Each row, then the group of its hidden value
[-145 -146   61  -83  131 -140  -21   42   95 -229   59   71  -94    5
   38   10   -6 -119  305  122 -114  245  -87 -247 -174  207   14   11
  110 -331 -219 -131 -168  368  -17   -6  -45  372 -185 -167  103 -213
  -42 -106  -44   14  109 -137  130 -152   -9]
N
[ 181   51  -18  -20 -103 -317  -21 -126  175  -57 -236   20  180 -285
  126  205   -9 -306   11  170 -246 -359    3  -52  158   56  298 -110
  -34 -225 -109 -121   65 -238   42  -38 -235 -287   34  112  129 -125
  122   81  199 -111   60 -159 -438   24  111]
F
[-269 -359   78  291 -322   43  -94 -105  -75 -185  386 -335 -102  129
  -72    6   87   39  283  270 -144  144  178 -120 -147  120 -164 -337
  410 -308  -87  101   34 -113   96   57 -463   60  107  120  164  -49
 -119   -3  -48  139  -27 -159    9  253 -239]
B
[ 125  -96  125 -187  -18  165   16 -359  447  367 -210  -75   30   -4
  177  176   32 -194  -42  259 -313 -201 -270  -80   72   97  121   36
 -288 -234 -154   65  207  -96  -17   14 -340 -196   45   41 -156 -246
  146  126   37  -87  208 -356 -446 -125  -31]
G
[-250  -81  253  -45 -297 -130  190  301  -78   96  -81   29 -322  106
  173  -51 -101  -71  340  278 -198  -33  -72  299  -65  350   71  232
  133   47   58  128 -214 -143 -125   19  -78  -28 -154 -130  -81 -231
  254   88 -244 -261  -28  -73  -62 -270  132]
D
[ -47    3   24   46  103 -180   18  -98  174 -226  166  -71 -146   10
    9  408   -3   78   97  171  -10   23    6 -245 -153   60  100    8
  -46 -150    1 -327  -66   82    8 -128   43  435  -79 -253    3  -49
 -117  149  128  -87 -199 -363  327  -36  276]
C
[-119  -48  166  266  -69  101  300 -147   18  109  -14 -305 -317  -80
   52  -10  -64  -23 -132  165  -77 -220 -250  145 -131   84    0  242
   41  225 -166  281 -169 -145  119   56  -59   29  311  248   87   79
  256  147   37   50 -241 -233  -96 -141  188]
K
[-175   25  222  214  135 -113   13 -282   92  168 -342 -105  -29  182
  208   68 -160   25  -84  333  -95   85  136 -162   90  -87  153 -537
   50   -6 -190  -73  325 -319  139 -471 -128 -202 -231   19   29  -38
  139   75    5  -29  174    3 -413 -155  -79]
J
[ -18   66  227  179 -190  130  171  174  145   80  197   61    3   98
  293  398   16  -22   34  176  141 -213  224  -88  -33   59   48  -74
  278   -9 -114  -92  291 -359   77 -144   54   80  150   -6  142  -71
 -102  154  157   63 -220  248 -137  -15  157]
F
[-191   99  126  166  -19 -200  379   52 -215  299 -249  -14 -297   18
  154   56 -147 -142  209  171  -57 -151  -68  399  -38  271   17  265
  245  269  -26   59 -128 -175   -4   26   93   12   31   28   90 -171
  240  -16 -204  -33  -88 -108 -216 -163  216]
J
[-113  -73  137  175  -54   36  244   57   70 -118   50  -40 -219 -216
    6   59  254  -10  152  196  -74  -75   33  -53  354   95  183   57
  196  -34 -109   86 -173  343   66 -300   88 -251  291  -64   15  184
   87   34  102 -162  117   41 -232   20 -162]
Y
[-149  317 -149   26  276 -287  -26  155  -53 -121   94   45 -158  -36
   40  147 -224  190  143 -178   78    0  -72  -26  285  -69  155  -36
  116    9  142 -181  -49  294  -34  -79   11   43 -156  -40  228 -109
 -296  -97  129 -199   94  173   53 -156  112]
K
[ 141  319  354    1   -4  -49  222   61  175 -169  139   42   83  -28
   61  343  -69 -162  -37   29  345  131  183 -230  -19    3   -2  130
  195  119    1   21  118   21   34 -328  182   14  265  -37  259    2
  -38   48   42    4    7   87  -72  239  -37]
D
[-110 -154   56  136  -47   43  207   37  134 -197  310  211  -69  -60
  173  296   66   29  259  231 -183 -126  152  389  427  221   44  -46
  181   58   73   10   51  120   77 -137  220 -179  126 -119   14  -84
  -24  234   37  100  -73 -367   18  165   30]
B
[ -51   70  337   19 -187  309  185   76  306  223  -38   93   47  308
  177  124  155   89  -18  130 -126 -399 -163  131  -10  182 -183   16
   -7   56  168  191  117 -139  -84 -151 -114  -50   39   77  227  294
 -139   72  233   -4 -179 -106 -148  111  287]
B
[  14 -172   39   89  -65 -115  -52  184  174 -170  -30  140  -38   41
  231  148  -55   82  153  195  -91  -63   73   72  -23  173 -108 -142
  -12   44 -221 -353  -17  239  114    6 -222  422 -176 -189   -3 -222
 -138   17  -37  139 -165 -159  308   26   24]
B
[  36 -109  366  242 -291 -154  295  145  121 -169  -57  110   89  -87
  -33  -57   80 -134  164   35   50  261  -43   14  -42  118 -212 -157
  221    8   57 -139  -72  182  169 -473    0 -130  189 -124  -68  -47
  -23   42 -135   22   19 -132   45  396 -318]
Y
[ 167   82   23 -194   95  -55  331 -490  286  470 -396 -124   70 -125
  101  143  140 -179 -254  228 -196 -285 -243 -235   73   -4  139  112
 -220  -36 -119   -6  250  -46  -24 -148 -178 -241  125   97  -25  -46
  109   65  156  -46  138 -358 -606  -40   88]
D
[ 263   39 -240  -83    8 -471  100   -7   59 -232  -12   58   78 -150
   96  467 -172 -142  334  113 -271   56  -29   28   33  -59   21 -127
   -6 -228  -46 -121  185    3   39   51   74 -119 -272   52  -41 -235
  -89  137  132   49   -1 -193  -33 -121  187]
K
[ 450  115  -96 -220   11 -201  -18   -5  123  -41 -177 -140   61 -108
   66  518 -127 -191   46  140   69   35  -22 -158  -28 -197  123  -64
  -50 -129 -197   51  112   16   42  -32 -201    4  -61  248  150 -163
  -34  147  171   67  177 -185 -122 -133   23]
C
[ -93 -359  -52  323 -175 -188  -56 -202  -75  -84  224 -261   82  -81
  -79  -98  142  -50  177  106 -160  180   14  147   62   69 -382 -309
  344 -137  109 -156  237   64  137  -16 -339  -14  -20    7  -56  -22
  -53 -129 -155  177  -57 -204  294  530 -144]
L
[  80    6  118  207 -177  -76  234   54   83 -158   59  141   60 -147
  144  117  -29 -132  -18 -117  160   75  -26  127   46   41  -27  -55
  192   30   44 -107  -20  -49  172 -290  105  -77  277  -88    0   -7
  -40   93   -1   23  -29  -29  146  243 -136]
K
[  74   50  370   46  -33  205   55  173  288   97   69   88   92  171
  180  306    5    7   80   30   32 -260 -164  150  107  129  -66  159
  105  102   15   96  161  -49   20  -97 -103   67   10   64  269   19
 -195  145  171  145 -181  -44  -57   29  327]
K
[ -74   38 -269    2   86 -385   63   -1   91 -291  170  -91  -35   42
  132  -95  -11 -129  169  119 -130  288  101 -258 -155  208  -82  -68
  -22 -142 -232 -296  -71  135 -171    9   20  263 -294 -245  -63  -67
   11 -235  -47 -133   72  -42  431   39  -33]
K
[-168  -62   89  -34 -122  -46  -91  316 -116  -32  -17   26 -314  106
   25  207 -116  -28  394  102 -179  -93   80  450  155  367 -106   87
  241  102  112  102 -357  -53 -202  166 -221   24 -227 -146   95 -110
  144   84 -168 -199  -88  -52  -28 -237  214]
K
[ -59  -90  157  174  113 -220   73 -318  -32  -10 -294   23 -176  101
  116  324   20  112  274  227   16 -163 -171  -36   81  -24  273  -70
  109 -141  161 -198   55  -82   82 -325 -150  156 -288 -170   49  152
 -396  188  279    4 -251 -215  -98 -202  422]
C
[  39 -238  343  185 -177  291   50  254  176 -186   49  -47 -213 -184
   35  286  155  -39  298  410 -175 -126    7  355  295  131  -70   40
   93   45 -109  307 -169  367  148 -244    2 -159  184    6  -49  166
  178  356  -62  -35  -47  -68  -73  -42   26]
G
[ 267   37 -314 -310  185  -91  139 -166  141 -244  265 -169  -75  -67
   37  515 -115   52   90   83 -110  313  -53   13  167  -62  -25   57
 -110   42 -106  178   99  179 -117   54  179  -29  -93    3  -29  -77
   72  286    3   20  120 -302  231 -104   94]
D
[ -77   42  144  155  132   -4   68  109   98 -279  115  201 -134 -287
   80   98  -16  112  119   39    8 -211  -45  162  534   40  170  -17
  176  109   67  -57  -70  407  112 -176  114 -122  179   -5  173  -43
 -104   78  155  -31  -89  104 -106   13   37]
B
[ 190  178  -94  -42  183 -210 -105 -175  151   12 -151 -189  113 -220
   58  230  -88 -494  107  151  -90 -112  -72 -146   -9  -41  180   23
  -34 -356 -191  100   51  -71  -10  -11 -176 -142  -78  217  184  -60
   60   23  155  -96  228  -66 -342 -158  154]
B
[ 299   43  295  107 -162  -42  210   40  234   49 -111  -33   26  -87
   12  377   46  -20  -97  -43  246  102   14   -8   36  -77 -167   36
   27  225  -14 -107   63  169  234 -331  -32  -36  340  -63  -72   80
   47   92   -2   28    7 -150   51  405 -230]
L
[ -69  -98  139 -234 -325  -25   30  291  -10   92  -73   61 -377  222
  236  112 -151  107  117  192  -19   83   92  187   12  182  -21   57
   23  136   75   48 -133  -72 -136   54 -271   55 -197 -192 -194 -257
  147   33 -162 -220   54  -92  120 -285 -112]
L
[  -3  194  204   10   -3   13  169   69   46 -270  213  239   93  113
  129  259  -85 -111    7   21  182   21  330 -144   94  162 -124 -165
  430  101   43  -63  124 -216 -147 -206   96    5   -1  -89  357  -70
 -212    3  143  156 -184  178 -142   13  106]
C
[-117  -59  118  212 -249  -42  243  167   48  220 -140  -63 -330  113
  210  -14 -133 -109   77  153  -64  -82  -44  250 -164  135   50    9
   16  111 -142   87 -163 -308  101   80  -40   -7   92  130 -116 -176
  409   14  -49  -99  -56 -201  -19 -129 -125]
L
[-140  -63 -199   29  242 -294   63  -67 -109  -45    3  -45  -54 -125
  112  126   -7 -131   63   19  -76   94 -108  -56 -147  126   94  105
  173 -198 -208 -243  -55  155   57  -22  112  406 -113 -153  126 -103
   29  -98  -60   53  100 -196  292 -147  259]
N
[-146   91  290  145  -62 -223 -224  491  -10 -262  -64   49 -168 -105
  -61   58  -76   32  309   80 -117  -98    7   79  233   27   23 -113
  196 -103  168  -36 -174  317   30 -184 -148  -82 -217  -22  149   24
    5  -83   57 -287   18  268  -28 -146  116]
J
[ -52   83  225  -17   12   15 -148 -231  275  144  -48 -195   88 -143
  159  156  -42 -345 -144  474 -166 -141  236 -230   15   16  137 -196
  -56 -256 -178   45  351 -251   51 -165 -164 -211   52   75   27 -152
  391   70  -60 -191  223   -1 -466   -1  -17]
L
[-160  -23 -243  139   32 -192  192    5  -31  -14   11   23  -22  117
  315 -163   24 -115  330  167 -173   -3   41  -40   -9  261  -42 -105
  191 -114 -297 -151   86  -64 -135   58  -64   90 -315 -108   54  -27
 -177 -172   10    4  -48  342  -19 -134   90]
K
[ 172  -94  248  -60  -77  201 -127 -194  380  172 -259 -132   61 -134
  244  -16  -49 -190 -356  400 -212 -223  -92    6  153   26  -31 -219
 -221   63 -191   31  270 -206  -12 -171 -389 -191  -37  100 -147 -193
  320  165  -45  -45   45  -86 -242 -170   32]
L
[ -60 -148 -159 -212 -170  178  -97  152  107  240   49 -136 -489   82
  137  302  -90  119  308   85 -244    2 -171  322    6  166  -68  142
 -155 -102   34  133 -181   -9 -152  402 -185  106 -122 -166 -368 -158
  344  159 -211 -437   24   69  158 -356   42]
J
[ 328  118   70  -41  -89 -351   74   80  206 -127 -335  177  208 -153
  167  202 -161 -188    0   96  -90 -257 -207   34   39 -150  192 -146
 -155 -122   31  -80  107  -26  155 -188 -166 -138 -144  255  167 -171
 -160  149  316   94  -19 -338 -153  -58  159]
K
[  46  140   67 -130  -35  -59 -280  363   66  -90   36 -225 -298   -2
   24  257 -144  136  100   69  105   47   34   12  166  -48   45   95
  -52   80   18   55 -174  274  -77   -2 -316  107 -148  -62   20    1
   50   33  -42 -368  130  200  210 -196   17]
G
[-108  254  235  209  155   25   -5  184  111  229 -107 -253 -264 -105
 -156  331  106  125  126  152   50 -222  -12    3  186  -91  -43   91
   10   69   92   19  -79  499  134 -260  -30   -2  174   38  125  291
   52    9   52 -328   73  116 -207  100   97]
G
[ 208  188 -205 -249  211 -107  129 -381  264  117 -101   -7  100 -113
   61  353 -130 -118   56   72 -203 -103 -236 -212    6  -86  113  -92
 -187 -273  -66  -15  251    0  -46  126  -57  -76  -17  197  128 -287
  -63  123  173   -4   97 -200 -416 -109  110]
J
[-122  -52  126  -31  131 -209  107 -228 -100  -47  -24  -82 -150 -111
    1  307  166 -104  151  318   47  -62   38 -205 -101  161  130  242
  230 -176   47 -207  -28  165  -35 -194    2  386  -49 -277  136   55
 -130   37   24  -32 -119 -250   36  -57  409]
C
[ 147   50  315  198 -134   89  267  175  162  120    6   66   60  -56
  178  248  -44  -53 -153  -19  249   11  -90   97  -35  -19 -122  -38
  191  203  -27 -133  177 -116  179 -361  121   61  272   30   22 -145
   -8  173  -21  135 -107    2  109  126   19]
F
[ -85 -197  332  220 -182  144  182 -341  147  344 -383   36 -288  321
  155  296  245   20  324  473  -34 -217  -14  -13  -71  101   78 -264
   60 -223  195 -127   88 -293   14 -334 -190   60  -92 -162 -189  170
 -116  117  203 -106 -199 -280 -284  -23   77]
C
[  37  139  331   -1 -153   75  283  114  202  121  178   65   97  116
  220  274   17   47 -174   98  169  -61   35 -156  -44   21  -21   20
  180  120   42  -86  376 -240   11 -281  127   42  156   -3  138 -122
  -69  105   99   77 -125   33   -6  109  148]
G
[-102   85  256   25  234 -112   90 -512   99   58 -267  -61  -87  339
  135  100 -110  121    9  352  -25  162   34 -238  115  -33   -3 -367
   28   70  115  -52  353 -197 -118 -455 -137  -91 -421 -110   29   53
 -186   21  111   25  -16 -148 -258 -142  130]
Y
[  33  207  320 -114  -46  206  234  -75  272   36  213   98  -14  180
  123  356   25  -44    8   88  161    4  122 -243  -42  106 -123   92
  138   -3   84   91  202  -74 -107 -158  109   -7  199  -74  149   23
 -126   20  141  -10  -52   49 -207  107   21]
B
[  79  259  165   10   30  -32  201    2  156  -82  235   95  116   72
  150  368  -18  -81  -74    7  178 -133  176  -27  118  121  -80   98
  216  191  124  -76  216 -217 -114 -161  139   14   66  -80  265   40
 -160   65  177   75 -228   -9    6  174  298]
K
[  22 -333  252  -48 -138 -148  -83  -91  151   13  -60   12 -158   26
   70  365  235  -25  228  327  -69  -95  -41  -63  -37  114   84   62
   46 -273  194 -290   76   25   23 -112 -187  316 -210 -295 -196  -36
  -14   82  143  -64 -206 -463  239   29  288]
N
[-142  155  330    0  176  -67  100 -435  171  167 -254 -116  -60  195
  190  211 -204  305 -302  406   42   52  188 -418   73 -193  159 -459
  -81  168 -105  -97  473 -165  140 -515 -116 -109  -86    7   96  -50
  -18  159   76  -15   89  -58 -507  -64  -61]
B
[ -86 -271  136   63  -36 -184  124  -27   84  149 -146   -6 -123   21
   25  249  250  -49  185  137  -99  -54 -210  -50 -140  157  156  125
   78 -267    3 -275 -127  103   98 -192  -53  319  -50 -214  -50  -23
    0   47  104  -19  -16 -575  166    3  212]
F
[ -10  170  108  113  101 -116  -72   93  -18 -239  -96  -41 -258 -185
  -79  199   19  114   78   44  -39 -226   39   95  420   22 -104  102
  101  179  182    2 -239  498  -35 -209 -173 -128  -19 -149   89  353
 -214  -77  155 -219  -58  147  -63 -101  178]
B
[ -12  129  212 -199  -85   14 -110  197    2   99  -97  -69 -378   -8
  128  239 -246   15  268  251  -48   16  -73  274  -33  106 -137  250
  -48   73  136  164  -26  203  -86  170 -121  149 -112  -81 -122 -198
  242    3 -327 -322   52  210   77 -239  122]
Y
[ 255  172 -161 -217  152 -322  192 -274  224  175 -228   54  146 -107
   25  362  -58 -170   53    8 -163  -94 -196 -194  -10 -135  111 -113
 -147 -270   21  -97  245    5   37   22   12 -157  -48  221  104 -207
   -7   14  278   10  144 -371 -391   41   62]
F
[  24 -128   51   64  181   11   66   27  143 -189  299  -57 -217 -161
   66  258   75 -139  344  262   68  244  226  -67  407   54   39   29
  222  -30 -216   20   80  387   25  -89  134  -84   -1 -103 -115 -155
   83   56   15   13   72   84  -53  -38 -191]
L
[ 183   46  238  -26  -46  174   51   53  157 -243  200  115   19  -75
  192  320  -69 -112   46   69  147  -56   69   77  194  156 -114  129
  247  169  -25   39  121  -75 -100  -49  -27   72   63 -114  137  -95
 -117  175   13  117 -269  257   38  -62  227]
Y
[ -57 -205  379  -37  -64  -81   19 -183   55    8  -48   -9 -217  103
  172  415   91  139  131  447  159  -55   36 -279  -57   -1  245   55
  128 -156  115 -253  202   -5   70 -327 -210  380 -168 -278  -47 -113
 -329  219  163   39 -225 -294   36 -179  309]
B
[ -86  185  434 -178  110   17  -51 -381  285  -31 -143  -40   86   50
  162   69 -218   35 -259  373  -85    5   83 -348  122  -12  218 -213
 -123   10 -115  121  317  -61   37 -359 -203 -231   55   58  237 -158
   94   82  -24  -65  281 -110 -555   -8 -111]
K
[ 118   20  156  104  101  183 -237 -318  346  113 -230 -248  -53   79
  161  235 -164  -96 -154  302 -175  -12   77   21  167    0  -64 -371
 -187   80 -263   61  188 -261    8 -154 -323 -184  -65   43 -108  -34
  329  105  -79  -92  161  -46 -230 -103 -108]
L
[-125  135  -48    6  -62 -122   -3  331  -57  241  -31 -125 -298   41
  147  206 -140  217   71  127  119  -67   89  100   52  -37   50 -125
   59  136   53 -186   22   -5   -4  -35 -111  163 -110  -21  -21 -173
   86   80  -85 -314   -9  213   87 -129   49]
N
[ 122 -313  -87  -94  -63   52  135   16   71 -113  191 -111 -187 -140
   86  324  128    5  171  218 -232  143  -37  204  297  114  -70   52
  117   25 -145  144   12  167  -45  -27   71 -152  -11  -79 -215  -40
  190  233  -41   34   57 -213  133 -151   42]
F
[-134 -237   47  275 -231 -255  334  -96 -107   30   38   76  109 -170
  103 -154   86  -94  130   24   -1  264  -65   94  -36   52 -131 -238
  353 -151   80 -255  227   59  268 -323   61  -91  183 -107 -131 -175
  -41  -40 -225  103   87  -76  107  436 -298]
G
[ 309   26  -82 -307  -49   25  -17 -194  366 -101  -66   11   27 -122
  153  262  -72 -222   82  168 -142 -153 -168 -125   71   10  206   17
 -274 -271 -111  151  -15  -26  -95  127 -277 -134   -9  135   28 -171
  -26  227  230 -104   71 -220 -281 -167    5]
F
[ -51  151  379   33  172 -150   -5 -319  155  -33 -235   17   88  129
  286 -112 -259 -179 -237  410   68  210  280 -306  176    7   90 -406
   92  147 -192 -111  422 -239  -25 -503 -173 -211 -239  -31   78 -309
   63 -117  -70   98  234    7 -362 -114 -200]
G
[-193  -76  190  191 -115   30  209 -106 -146 -161  149 -177 -192  -34
   27  -46  -47  -88  -29  272   49  -84  180   31   -7  199    9   -4
  395  207 -140  208 -114 -228  -10   31 -152   52  220  187  364  -86
  160   76  -26  187 -240 -134 -187   20   42]
J
[ -97   26   79   31 -208  -19  108  154   66  -20   67   38   66  248
  245   94   79   77  166  152  -73 -198  105 -107   -1  191   61 -121
  225  -69 -128    1  109 -224  -96  -57 -201   20  -92   26  323   90
 -232  -23  185   15  -68  186 -157   28  126]
B
[  52 -490   79  176 -332  -90  163  -13  -17   44  -65   23    9 -109
  168 -134  105  -67   47   38   21  357 -104  164   43   28 -251 -213
  247  -43  -34 -211  160  135  250 -293 -250  -33   18 -211 -393 -185
  -39   25 -250  166   82 -121  311  215 -388]
J
[  36  -33 -105  -78  -20  231  198 -138  247  171  -11 -140 -128  134
  259  -79  133   31  102  156 -159 -164 -271  -35   25  218  -72  155
 -120   35 -256  140   20    7 -215  161 -181   59  -54    4  -28  177
  -36  -13   88 -110  -97  247  -40 -128  131]
C
[ -64 -312 -146  381 -184  -56 -136 -197   36 -130  343 -452  -37  -67
  -67   53  100   52   19  174  -90   90  176   81    7  -39 -363 -364
  160  -39  -21  -86  168  -10  192   60 -384   69   87   69  -85  134
   48   28  -59   94 -167 -200  370  515 -169]
F
[-177  -67  166  268 -184  -33  273    8  -88   -2  -60  -70 -283  -15
  125   32  -98 -118   46  174  -80 -221   35  251  -44  225   82  143
  213  193 -154  182 -250 -259   99   58  -81  -27  218  104  147  -37
  238   89  -12   59 -198 -220 -191 -121   68]
G
[ 114   75  166  -92  152 -159 -118 -479  159  -51 -222 -146  -34  192
  181   63 -161   20 -149  312    4  259  182 -316  236  -47   -8 -449
    2  136  -71 -108  388 -278 -183 -291 -280 -206 -337  -57  -65  -98
   77 -142   43  -30  150   36 -187  -60 -142]
F
[ 120 -129  102  -42   28  161  106   67   79 -319  202  -17 -128 -175
    2  273  114  -17  191  267   61  126  211   38  443  132   44  -83
  301  156 -215  142  -89  299  -65 -129   21  -72  186   24  195 -118
  112  201  -29  116   30   -9 -111   47 -174]
D
